Below is a small trained network, with its code and all its weights. Each question gives an input and a class and asks what happens when units are switched off, that is, made to give their printed mean instead of their output.

import numpy as np


def w(rows, s, z=0):
    codes = np.array(rows[::2]) - 128.0
    scale = np.full(codes.shape[1], s)
    scale[-1] = z or s
    return codes * scale


def f(y):
    return y / 2 * (1 + np.tanh(0.7978845608 * (y + 0.044715 * y**3)))


def log_softmax(a):
    a = a - a.max(-1, keepdims=True)
    return a - np.log(np.exp(a).sum(-1, keepdims=True))


def net(x, mask):
    res = np.array(x, float).reshape(1, 3) / 4 @ E
    y = f(res @ A[0][:, :-1].T + A[0][:, -1])
    res = res + np.where(mask, y, B[0][:, -1]) @ B[0][:, :-1]
    return log_softmax(res[-1] @ U[:, :-1].T + U[:, -1])


A, B = {}, {}
E = w([
[191,185,49,244,214,38],'x0',
[2,124,176,137,187,53],'x1',
[118,31,65,114,164,147],'x2',
],0.0081)
A[0] = w([
[177,81,93,86,57,222,207],'N0',
[163,44,91,91,118,213,231],'N1',
[116,126,234,63,52,180,207],'N2',
[88,157,220,87,80,158,222],'N3',
[69,52,103,131,147,148,168],'N4',
[2,161,210,113,144,82,253],'N5',
[98,51,92,117,173,142,173],'N6',
[75,45,124,108,138,133,177],'N7',
[26,77,158,106,128,141,239],'N8',
[190,220,95,236,169,76,252],'N9',
],0.0075,0.0038)
B[0] = w([
[221,43,109,50,61,195,200],'N0',
[219,15,121,72,107,122,191],'N1',
[65,118,184,108,65,209,218],'N2',
[27,186,205,83,120,192,200],'N3',
[106,43,118,155,186,52,158],'N4',
[6,209,194,138,225,123,227],'N5',
[160,35,68,156,203,46,156],'N6',
[74,40,137,146,171,68,164],'N7',
[26,103,185,157,175,62,195],'N8',
[158,249,1,247,162,223,248],'N9',
],0.0069,0.011)
U = w([
[125,144,111,130,143,87,4],'0',
[143,136,86,137,153,91,51],'1',
[64,191,213,95,135,143,144],'2',
[134,101,160,71,25,179,79],'3',
[214,127,91,91,87,147,144],'4',
[144,65,126,103,149,66,190],'5',
[141,255,67,220,139,177,233],'6',
[79,122,151,152,168,23,70],'7',
],0.0088,0.0036)

Each question gives the input, the list of numbers given to net, and the class t.
The units are the neurons (one row each of A and B). Each row of codes is followed by its name. A weight is (code - 128) times the scale printed after its matrix; where a second scale follows, it is the last column's (A, B and U).
mask holds one flag per neuron, in row order. A switched-off neuron (its flag False) gives its mean, the last column of its row in B, instead of its output. The means were averaged over made-up inputs and are rounded, as every weight is.
A unit's drop is (log p(t) with every unit on - log p(t) with that unit switched off) / (log p(t) with every unit on - log p(t) with every unit switched off).
The circuit of an input: a set's keep is (log p(t) with only the set's units on - log p(t) with every unit switched off) / (log p(t) with every unit on - log p(t) with every unit switched off). Starting from all 10 units, units are removed one at a time, each time the one whose removal leaves the highest keep (on an exact tie, the one counted first), for as long as the keep stays at least 0.8.
units of the circuit, in order: the units of the circuit, biggest drop first
most important unit: the unit with the biggest drop
k most important neurons: the k neurons with the biggest drops, biggest first
drop when u is switched off: that unit's drop, to one decimal
input [5,-7,6], class 4: units of the circuit, in order : [N1, N5]
input [-4,3,7], class 5: most important unit : N1
input [-3,-3,-6], class 3: units of the circuit, in order : [N5, N9]
input [-1,-3,6], class 5: units of the circuit, in order : [N9, N6]
input [1,-3,8], class 5: units of the circuit, in order : [N9, N6]
input [3,-8,2], class 4: units of the circuit, in order : [N0, N5]
input [-6,5,8], class 7: 2 most important neurons : [N8, N5]
input [-4,-3,8], class 5: 4 most important neurons : [N6, N4, N7, N9]
input [-1,3,6], class 7: 2 most important neurons : [N0, N8]
input [-1,-5,-6], class 3: drop when N5 is switched off : 0.2
input [-8,2,6], class 5: drop when N6 is switched off : 0.4
input [-2,4,4], class 7: drop when N6 is switched off : 0.0
